Below are the code and all the weights of a small trained network. Each question names an input and a class and asks about switching units off, where a switched-off unit gives its printed mean instead of its output.

import numpy as np


def w(rows, s, z=0):
    codes = np.array(rows[::2]) - 128.0
    scale = np.full(codes.shape[1], s)
    scale[-1] = z or s
    return codes * scale


def norm(h):
    return h / np.sqrt((h * h).mean(-1, keepdims=True) + 1e-5)


def f(y):
    return y / 2 * (1 + np.tanh(0.7978845608 * (y + 0.044715 * y**3)))


def log_softmax(a):
    a = a - a.max(-1, keepdims=True)
    return a - np.log(np.exp(a).sum(-1, keepdims=True))


def net(x, mask):
    res = np.array(x, float).reshape(1, 6) / 4 @ E
    u = 0
    for l in range(3):
        y = f(norm(res) @ A[l][:, :-1].T + A[l][:, -1])
        res = res + np.where(mask[u : u + 5], y, B[l][:, -1]) @ B[l][:, :-1]
        u += 5
    return log_softmax(norm(res)[-1] @ U[:, :-1].T + U[:, -1])


A, B = {}, {}
E = w([
[206,77,233,108,149,47,116,111],'x0',
[139,22,55,220,32,108,128,97],'x1',
[163,178,128,163,131,101,131,137],'x2',
[99,145,112,66,114,28,160,135],'x3',
[137,130,127,129,124,129,137,132],'x4',
[145,155,60,62,61,107,2,113],'x5',
],0.0082)
A[0] = w([
[91,60,154,171,217,13,242,59,92],'0.n0',
[230,77,195,90,193,95,135,135,76],'0.n1',
[206,45,230,172,141,64,63,64,27],'0.n2',
[104,47,117,203,35,76,129,91,3],'0.n3',
[145,61,118,254,43,64,131,103,9],'0.n4',
],0.007,0.0041)
B[0] = w([
[210,90,136,189,225,158,60,126,254],'0.n0',
[5,143,130,75,38,103,204,152,212],'0.n1',
[29,136,16,121,56,2,172,192,217],'0.n2',
[43,164,216,9,99,202,166,99,212],'0.n3',
[148,186,175,98,83,239,129,78,233],'0.n4',
],0.0099,0.0048)
A[1] = w([
[168,81,183,185,149,228,61,114,1],'1.n0',
[143,115,209,185,116,197,49,155,7],'1.n1',
[188,112,99,71,70,91,55,67,11],'1.n2',
[2,119,122,131,89,106,195,168,81],'1.n3',
[112,138,116,54,114,101,101,98,54],'1.n4',
],0.0084,0.0029)
B[1] = w([
[157,87,96,56,185,172,131,254,208],'1.n0',
[196,131,29,65,112,160,138,143,168],'1.n1',
[149,8,182,178,192,161,112,238,197],'1.n2',
[207,146,35,63,77,134,103,121,253],'1.n3',
[111,118,137,154,221,170,45,191,192],'1.n4',
],0.0082,0.0045)
A[2] = w([
[139,108,53,128,77,76,25,182,76],'2.n0',
[2,179,92,204,135,156,118,71,2],'2.n1',
[127,151,10,158,172,187,133,90,35],'2.n2',
[112,183,116,89,81,196,163,148,152],'2.n3',
[155,103,146,207,154,97,216,109,154],'2.n4',
],0.0092,0.0031)
B[2] = w([
[169,57,109,202,176,96,136,108,233],'2.n0',
[34,132,79,49,110,76,168,105,137],'2.n1',
[94,110,34,170,87,2,209,150,185],'2.n2',
[234,165,195,54,137,89,156,73,254],'2.n3',
[142,100,60,181,101,145,90,98,162],'2.n4',
],0.0097,0.006)
U = w([
[255,92,87,92,185,112,140,154,226],'0',
[70,113,42,78,79,9,227,127,26],'1',
[139,179,216,85,149,217,122,71,201],'2',
[222,39,106,225,224,192,90,178,3],'3',
],0.0089,0.0047)

Each question gives the input, the list of numbers given to net, and the class t.
The units are the neurons (one row each of A and B). Each row of codes is followed by its name. A weight is (code - 128) times the scale printed after its matrix; where a second scale follows, it is the last column's (A, B and U).
mask holds one flag per neuron, layer by layer. A switched-off neuron (its flag False) gives its mean, the last column of its row in B, instead of its output. The means were averaged over made-up inputs and are rounded, as every weight is.
A unit's drop is (log p(t) with every unit on - log p(t) with that unit switched off) / (log p(t) with every unit on - log p(t) with every unit switched off).
The circuit of an input: a set's keep is (log p(t) with only the set's units on - log p(t) with every unit switched off) / (log p(t) with every unit on - log p(t) with every unit switched off). Starting from the 12 units with the biggest drops (on a tie, the unit counted first), units are removed one at a time, each time the one whose removal leaves the highest keep (on an exact tie, the one counted first), for as long as the keep stays at least 0.8.
circuit, biggest first: the units of the circuit, biggest drop first
k most important neurons: the k neurons with the biggest drops, biggest first
top k neurons in layer l: the k neurons of layer l with the biggest drops, biggest first
input [-5,7,-3,-2,6,7], class 2: 4 most important neurons => [0.n3, 0.n0, 0.n2, 0.n4]
input [-7,8,-3,-5,1,-8], class 2: 4 most important neurons => [0.n2, 0.n4, 0.n3, 2.n0]
input [-2,8,7,-7,8,4], class 2: circuit, biggest first => [0.n4, 0.n3]
input [-8,1,4,-6,4,-4], class 1: circuit, biggest first => [2.n2]
input [7,6,-1,0,-8,-1], class 1: 2 most important neurons => [0.n2, 0.n1]
input [1,-4,0,0,4,3], class 2: 2 most important neurons => [0.n2, 0.n0]
input [-2,-4,4,-5,0,7], class 3: circuit, biggest first => [0.n3, 1.n2, 2.n0]
input [2,8,-1,-6,0,5], class 2: circuit, biggest first => [0.n3, 0.n4]
input [-8,-7,1,2,2,6], class 1: circuit, biggest first => [2.n2, 0.n3]
input [7,-1,-2,3,-3,7], class 1: 3 most important neurons => [0.n2, 0.n0, 0.n1]
input [-4,-3,-8,2,0,-6], class 3: 2 most important neurons => [0.n1, 0.n2]
input [7,-5,-8,-5,-3,-8], class 3: 2 most important neurons => [0.n0, 0.n3]
input [-2,8,7,4,0,8], class 2: top 3 neurons in layer 1 => [1.n0, 1.n3, 1.n1]
input [7,-2,-2,2,2,2], class 1: 2 most important neurons => [0.n1, 0.n2]
input [-3,0,-6,5,-2,-8], class 3: circuit, biggest first => [0.n0]
input [4,0,6,1,0,6], class 3: 3 most important neurons => [2.n0, 1.n2, 2.n3]
input [-4,7,-3,1,3,8], class 3: 4 most important neurons => [1.n2, 0.n1, 2.n0, 0.n2]
input [-4,7,3,0,5,3], class 2: 2 most important neurons => [0.n3, 0.n4]
input [-7,6,0,-5,-5,-4], class 1: top 2 neurons in layer 2 => [2.n2, 2.n1]
input [-3,8,7,4,-1,4], class 2: top neuron in layer 0 => [0.n4]
input [1,-3,-2,-2,2,-7], class 3: top 2 neurons in layer 2 => [2.n3, 2.n4]
input [-4,2,-7,-7,0,-2], class 0: top 3 neurons in layer 0 => [0.n2, 0.n1, 0.n0]
